Below are the code and all the weights of a small trained network. Each question names an input and a class and asks about switching units off, where a switched-off unit gives its printed mean instead of its output.

import numpy as np


def w(rows, s, z=0):
    codes = np.array(rows[::2]) - 128.0
    scale = np.full(codes.shape[1], s)
    scale[-1] = z or s
    return codes * scale


def f(y):
    return np.maximum(y, 0)


def log_softmax(a):
    a = a - a.max(-1, keepdims=True)
    return a - np.log(np.exp(a).sum(-1, keepdims=True))


def net(x, mask):
    res = np.array(x, float).reshape(1, 7) / 4 @ E
    y = f(res @ A[0][:, :-1].T + A[0][:, -1])
    res = res + np.where(mask, y, B[0][:, -1]) @ B[0][:, :-1]
    return log_softmax(res[-1] @ U[:, :-1].T + U[:, -1])


A, B = {}, {}
E = w([
[105,147,23,178,133,48,91,131,114,139,66],'x0',
[213,174,153,125,243,75,37,165,196,157,190],'x1',
[205,22,96,196,101,86,213,203,191,128,112],'x2',
[70,178,166,196,135,183,103,172,190,52,86],'x3',
[115,139,60,175,161,253,124,206,99,193,173],'x4',
[162,211,133,124,96,106,169,171,125,144,140],'x5',
[162,164,150,135,114,130,122,164,107,149,99],'x6',
],0.0068)
A[0] = w([
[64,210,152,108,153,144,93,78,96,117,129,103],'N0',
[133,136,119,131,219,81,90,126,166,129,157,77],'N1',
[137,140,111,134,123,173,161,164,92,203,235,224],'N2',
[106,211,151,111,123,138,76,106,82,174,112,73],'N3',
[57,133,169,180,99,192,169,138,153,71,83,187],'N4',
[88,108,120,99,40,161,200,108,74,94,29,82],'N5',
[143,155,92,188,175,100,89,140,114,116,142,157],'N6',
[127,140,173,119,101,64,145,118,132,140,138,237],'N7',
[94,124,29,135,124,207,97,197,112,228,197,173],'N8',
[137,11,187,211,148,113,145,147,151,122,112,135],'N9',
[77,114,103,164,144,144,53,180,111,156,102,250],'N10',
[98,180,11,197,136,23,99,116,84,130,65,120],'N11',
[183,72,101,168,67,95,174,208,254,149,110,94],'N12',
[75,197,144,73,142,143,42,68,62,124,125,31],'N13',
[181,140,98,56,174,77,96,115,115,146,158,75],'N14',
[81,70,115,180,164,111,95,93,138,163,86,220],'N15',
[100,132,68,142,84,126,178,93,43,144,91,117],'N16',
[174,106,117,207,145,77,189,182,120,151,99,55],'N17',
[113,100,116,95,66,195,184,73,75,127,68,19],'N18',
[30,119,111,117,82,101,171,127,114,150,162,81],'N19',
[175,59,76,39,131,90,155,102,17,202,173,194],'N20',
[129,127,231,29,100,68,167,126,173,123,138,207],'N21',
[142,106,185,95,98,13,75,63,145,64,27,237],'N22',
[69,86,152,145,114,136,150,124,75,133,81,44],'N23',
[157,116,171,131,193,96,42,141,185,158,176,21],'N24',
],0.0063,0.0023)
B[0] = w([
[139,118,75,68,170,145,173,116,94,111,138,197],'N0',
[134,132,125,114,142,102,176,163,215,178,86,182],'N1',
[105,137,169,164,95,186,89,112,148,125,134,213],'N2',
[151,160,72,97,121,162,151,118,85,131,104,179],'N3',
[124,109,152,111,166,77,95,185,148,115,163,209],'N4',
[152,107,136,74,182,81,156,146,182,182,133,221],'N5',
[113,90,180,147,158,117,137,158,147,156,142,179],'N6',
[86,121,148,145,78,169,120,121,135,136,118,185],'N7',
[86,78,136,175,66,156,121,110,173,166,94,228],'N8',
[148,177,104,49,118,170,156,100,75,109,185,199],'N9',
[86,136,149,107,83,150,155,124,147,100,145,192],'N10',
[61,140,209,192,138,119,163,42,117,115,253,209],'N11',
[158,157,60,53,112,171,201,100,68,85,173,224],'N12',
[212,185,64,110,148,189,184,103,118,102,124,203],'N13',
[127,111,125,110,135,119,134,143,169,119,117,181],'N14',
[81,141,145,113,104,134,80,116,97,111,187,181],'N15',
[165,113,186,147,206,74,148,125,184,146,141,190],'N16',
[114,154,94,99,137,139,182,73,108,111,138,188],'N17',
[154,115,155,78,184,118,154,129,167,187,105,199],'N18',
[154,75,87,115,145,78,130,196,181,158,79,167],'N19',
[26,206,149,104,108,92,69,223,102,32,156,232],'N20',
[104,104,142,172,67,155,114,111,132,144,155,216],'N21',
[110,123,127,116,46,213,104,146,152,162,98,254],'N22',
[154,140,110,102,159,98,132,130,169,149,122,168],'N23',
[193,110,110,127,169,91,170,171,162,198,151,192],'N24',
],0.0065,0.0079)
U = w([
[182,139,2,74,138,164,172,89,74,104,125,16],'0',
[176,96,134,112,193,67,152,157,177,196,106,40],'1',
[119,123,209,152,139,132,146,89,106,110,171,187],'2',
[129,123,111,122,113,132,126,136,129,120,119,254],'3',
[122,127,131,120,116,131,128,130,121,117,133,193],'4',
[98,144,137,114,128,106,107,204,120,47,129,163],'5',
[117,94,138,157,60,167,126,98,148,160,102,50],'6',
[181,81,105,193,135,80,88,120,55,98,52,28],'7',
],0.0097,0.0039)

Each question gives the input, the list of numbers given to net, and the class t.
The units are the neurons (one row each of A and B). Each row of codes is followed by its name. A weight is (code - 128) times the scale printed after its matrix; where a second scale follows, it is the last column's (A, B and U).
mask holds one flag per neuron, in row order. A switched-off neuron (its flag False) gives its mean, the last column of its row in B, instead of its output. The means were averaged over made-up inputs and are rounded, as every weight is.
A unit's drop is (log p(t) with every unit on - log p(t) with that unit switched off) / (log p(t) with every unit on - log p(t) with every unit switched off).
The circuit of an input: a set's keep is (log p(t) with only the set's units on - log p(t) with every unit switched off) / (log p(t) with every unit on - log p(t) with every unit switched off). Starting from the 12 units with the biggest drops (on a tie, the unit counted first), units are removed one at a time, each time the one whose removal leaves the highest keep (on an exact tie, the one counted first), for as long as the keep stays at least 0.8.
units of the circuit, in order: the units of the circuit, biggest drop first
k most important neurons: the k neurons with the biggest drops, biggest first
drop of u: that unit's drop, to one decimal
input [6,-3,-7,-8,-3,1,-2], class 5: units of the circuit, in order -> [N20]
input [-2,6,-2,5,-3,-3,-6], class 1: units of the circuit, in order -> [N24, N1]
input [3,1,-2,4,8,1,-5], class 6: 2 most important neurons -> [N8, N20]
input [2,8,-7,6,-7,2,-2], class 1: 2 most important neurons -> [N24, N1]
input [-8,-5,-8,0,-4,-6,8], class 0: units of the circuit, in order -> [N13, N0]
input [6,6,6,5,0,1,6], class 0: 2 most important neurons -> [N12, N17]
input [-3,-4,-3,-1,8,0,-7], class 6: 2 most important neurons -> [N8, N2]
input [-1,3,-3,-4,-8,-4,-1], class 6: units of the circuit, in order -> [N22, N21]
input [-3,2,-1,-6,8,-4,-4], class 6: 2 most important neurons -> [N8, N2]
input [4,2,-8,-6,-7,2,7], class 0: 2 most important neurons -> [N13, N3]
input [1,5,6,-1,-1,-4,0], class 0: units of the circuit, in order -> [N12, N9]
input [5,0,7,-2,-5,-7,0], class 0: 2 most important neurons -> [N12, N9]
input [7,2,-2,3,-8,-1,-5], class 6: 2 most important neurons -> [N22, N20]
input [3,5,-7,-4,-7,1,6], class 0: units of the circuit, in order -> [N13]
input [6,-7,-3,4,0,-1,1], class 1: 2 most important neurons -> [N5, N16]
input [-7,-8,-3,-3,7,-1,2], class 1: units of the circuit, in order -> [N18, N5, N16]
input [7,-2,3,5,-1,-5,5], class 2: 2 most important neurons -> [N11, N20]
input [6,4,-7,-8,-8,6,-6], class 5: 3 most important neurons -> [N20, N12, N14]
input [3,3,-5,-7,-8,0,-7], class 6: 3 most important neurons -> [N22, N21, N7]
input [5,8,-7,1,4,2,7], class 1: units of the circuit, in order -> [N24]
input [7,1,4,-5,-8,-6,-5], class 6: drop of N7 -> 0.2
input [7,-4,6,6,4,-5,3], class 2: drop of N13 -> 0.1
input [6,3,5,-8,7,5,-7], class 5: drop of N14 -> 0.0
